Below is a small trained network, with its code and all its weights. Each question gives an input and a class and asks what happens when units are switched off, that is, made to give their printed mean instead of their output.

import numpy as np


def w(rows, s, z=0):
    codes = np.array(rows[::2]) - 128.0
    scale = np.full(codes.shape[1], s)
    scale[-1] = z or s
    return codes * scale


def f(y):
    return y / 2 * (1 + np.tanh(0.7978845608 * (y + 0.044715 * y**3)))


def log_softmax(a):
    a = a - a.max(-1, keepdims=True)
    return a - np.log(np.exp(a).sum(-1, keepdims=True))


def net(x, mask):
    res = np.array(x, float).reshape(1, 6) / 4 @ E
    y = f(res @ A[0][:, :-1].T + A[0][:, -1])
    res = res + np.where(mask, y, B[0][:, -1]) @ B[0][:, :-1]
    return log_softmax(res[-1] @ U[:, :-1].T + U[:, -1])


A, B = {}, {}
E = w([
[187,12,134,236,186,157,160,112,81],'x0',
[128,128,128,125,129,127,126,127,128],'x1',
[23,19,157,113,29,155,211,132,202],'x2',
[129,132,128,129,127,129,128,131,128],'x3',
[129,131,129,131,128,130,130,129,128],'x4',
[149,128,154,38,253,216,228,132,239],'x5',
],0.0038)
A[0] = w([
[136,129,129,91,199,152,163,124,178,117],'N0',
[90,249,126,30,57,118,111,140,155,32],'N1',
[126,129,121,164,61,107,93,120,93,137],'N2',
[72,55,139,118,64,138,163,127,162,105],'N3',
[128,128,128,125,127,128,127,129,128,91],'N4',
[125,138,123,188,24,107,79,119,72,156],'N5',
[162,171,115,128,178,117,99,129,104,93],'N6',
[176,3,123,227,196,140,149,145,89,42],'N7',
[85,81,142,127,86,136,155,127,150,100],'N8',
[119,139,120,205,2,98,63,118,54,160],'N9',
[91,245,124,35,61,119,111,143,157,26],'N10',
[129,129,127,122,137,134,132,126,136,140],'N11',
[155,72,133,173,153,136,142,124,103,2],'N12',
[121,144,124,111,120,125,125,134,133,27],'N13',
[127,127,129,128,127,128,127,127,128,123],'N14',
[135,130,129,96,190,152,159,124,171,116],'N15',
[167,178,116,128,187,117,94,131,98,94],'N16',
[168,177,115,126,184,118,96,131,97,92],'N17',
[129,128,128,128,126,128,127,127,128,132],'N18',
[127,128,129,128,129,127,127,129,128,109],'N19',
[52,9,120,92,38,127,170,129,189,105],'N20',
[131,131,130,111,162,144,146,126,152,125],'N21',
[172,195,124,134,205,115,88,128,87,106],'N22',
[126,128,123,143,99,115,112,124,110,127],'N23',
[175,210,134,142,219,116,85,123,78,117],'N24',
[167,47,133,194,165,139,148,121,94,13],'N25',
[127,128,127,129,127,129,127,128,128,134],'N26',
[136,130,128,96,188,152,159,124,170,116],'N27',
[145,128,125,65,237,152,179,116,211,127],'N28',
[128,128,130,128,127,128,126,126,127,131],'N29',
],0.0085,0.00088)
B[0] = w([
[121,134,132,126,161,124,159,181,113,180],'N0',
[124,101,125,192,186,129,118,25,152,219],'N1',
[124,133,134,120,156,133,157,167,124,177],'N2',
[147,140,121,100,56,128,91,132,117,180],'N3',
[128,128,129,130,128,129,128,127,128,125],'N4',
[121,135,134,113,180,133,175,197,121,220],'N5',
[133,127,127,111,81,130,111,130,128,167],'N6',
[110,120,125,180,189,122,109,9,164,215],'N7',
[141,137,124,111,85,129,106,129,121,154],'N8',
[123,139,137,109,199,133,191,218,117,255],'N9',
[123,101,124,187,183,127,118,31,150,214],'N10',
[127,129,129,129,131,127,131,134,125,130],'N11',
[120,126,124,148,147,126,122,88,142,146],'N12',
[127,123,128,137,132,130,128,118,130,124],'N13',
[128,129,128,128,128,127,127,128,129,128],'N14',
[122,133,132,126,156,124,154,173,115,170],'N15',
[134,127,126,108,68,131,107,130,126,179],'N16',
[135,126,128,108,71,131,108,130,126,177],'N17',
[128,128,128,127,128,128,128,128,128,128],'N18',
[128,128,128,129,127,129,129,128,128,127],'N19',
[156,143,122,80,5,128,66,137,111,219],'N20',
[124,131,129,129,141,126,141,151,121,143],'N21',
[134,127,125,100,45,130,98,133,126,202],'N22',
[126,129,131,124,139,130,140,143,128,141],'N23',
[134,126,127,92,25,131,93,134,126,220],'N24',
[117,121,124,157,159,125,120,63,150,172],'N25',
[129,127,128,127,128,128,129,128,128,128],'N26',
[123,133,132,127,155,124,153,171,115,169],'N27',
[118,138,132,123,189,121,179,221,102,228],'N28',
[128,128,128,127,128,129,129,128,129,128],'N29',
],0.021,0.0054)
U = w([
[112,149,148,111,178,128,215,222,93,219],'0',
[174,135,114,79,1,133,57,123,119,153],'1',
[107,89,118,220,174,121,114,19,188,2],'2',
],0.009,0.00068)

Each question gives the input, the list of numbers given to net, and the class t.
The units are the neurons (one row each of A and B). Each row of codes is followed by its name. A weight is (code - 128) times the scale printed after its matrix; where a second scale follows, it is the last column's (A, B and U).
mask holds one flag per neuron, in row order. A switched-off neuron (its flag False) gives its mean, the last column of its row in B, instead of its output. The means were averaged over made-up inputs and are rounded, as every weight is.
A unit's drop is (log p(t) with every unit on - log p(t) with that unit switched off) / (log p(t) with every unit on - log p(t) with every unit switched off).
The circuit of an input: a set's keep is (log p(t) with only the set's units on - log p(t) with every unit switched off) / (log p(t) with every unit on - log p(t) with every unit switched off). Starting from the 12 units with the biggest drops (on a tie, the unit counted first), units are removed one at a time, each time the one whose removal leaves the highest keep (on an exact tie, the one counted first), for as long as the keep stays at least 0.8.
units of the circuit, in order: the units of the circuit, biggest drop first
most important unit: the unit with the biggest drop
top k neurons: the k neurons with the biggest drops, biggest first
drop when u is switched off: that unit's drop, to one decimal
input [-6,-1,-1,-3,3,-7], class 0: top 3 neurons	(N9; N5; N7)
input [8,5,7,-5,-7,-4], class 2: units of the circuit, in order	(N7)
input [7,-7,-8,1,6,4], class 1: top 2 neurons	(N24; N22)
input [8,3,-8,-5,3,-2], class 1: top 4 neurons	(N24; N22; N1; N10)
input [8,-4,8,-2,5,-5], class 1: top 4 neurons	(N20; N3; N1; N10)
input [-6,-1,-3,6,1,-7], class 0: top 3 neurons	(N9; N5; N7)
input [-3,-7,6,-5,-2,-7], class 0: top 2 neurons	(N9; N5)
input [-7,-4,-7,-3,-8,4], class 1: top 2 neurons	(N24; N22)
input [5,0,6,-4,3,-5], class 1: top 2 neurons	(N20; N28)
input [6,-6,-5,6,-7,-3], class 2: top 2 neurons	(N7; N20)
input [-1,-5,-7,8,2,-8], class 0: top 2 neurons	(N9; N5)
input [8,-4,-3,4,4,5], class 2: drop when N7 is switched off	1.1
input [3,6,5,-8,5,2], class 1: drop when N20 is switched off	0.1
input [7,1,4,6,1,1], class 2: drop when N7 is switched off	0.1
input [5,4,-2,-7,2,1], class 2: drop when N24 is switched off	0.0
input [-4,-6,-3,-2,-3,0], class 2: most important unit	N20
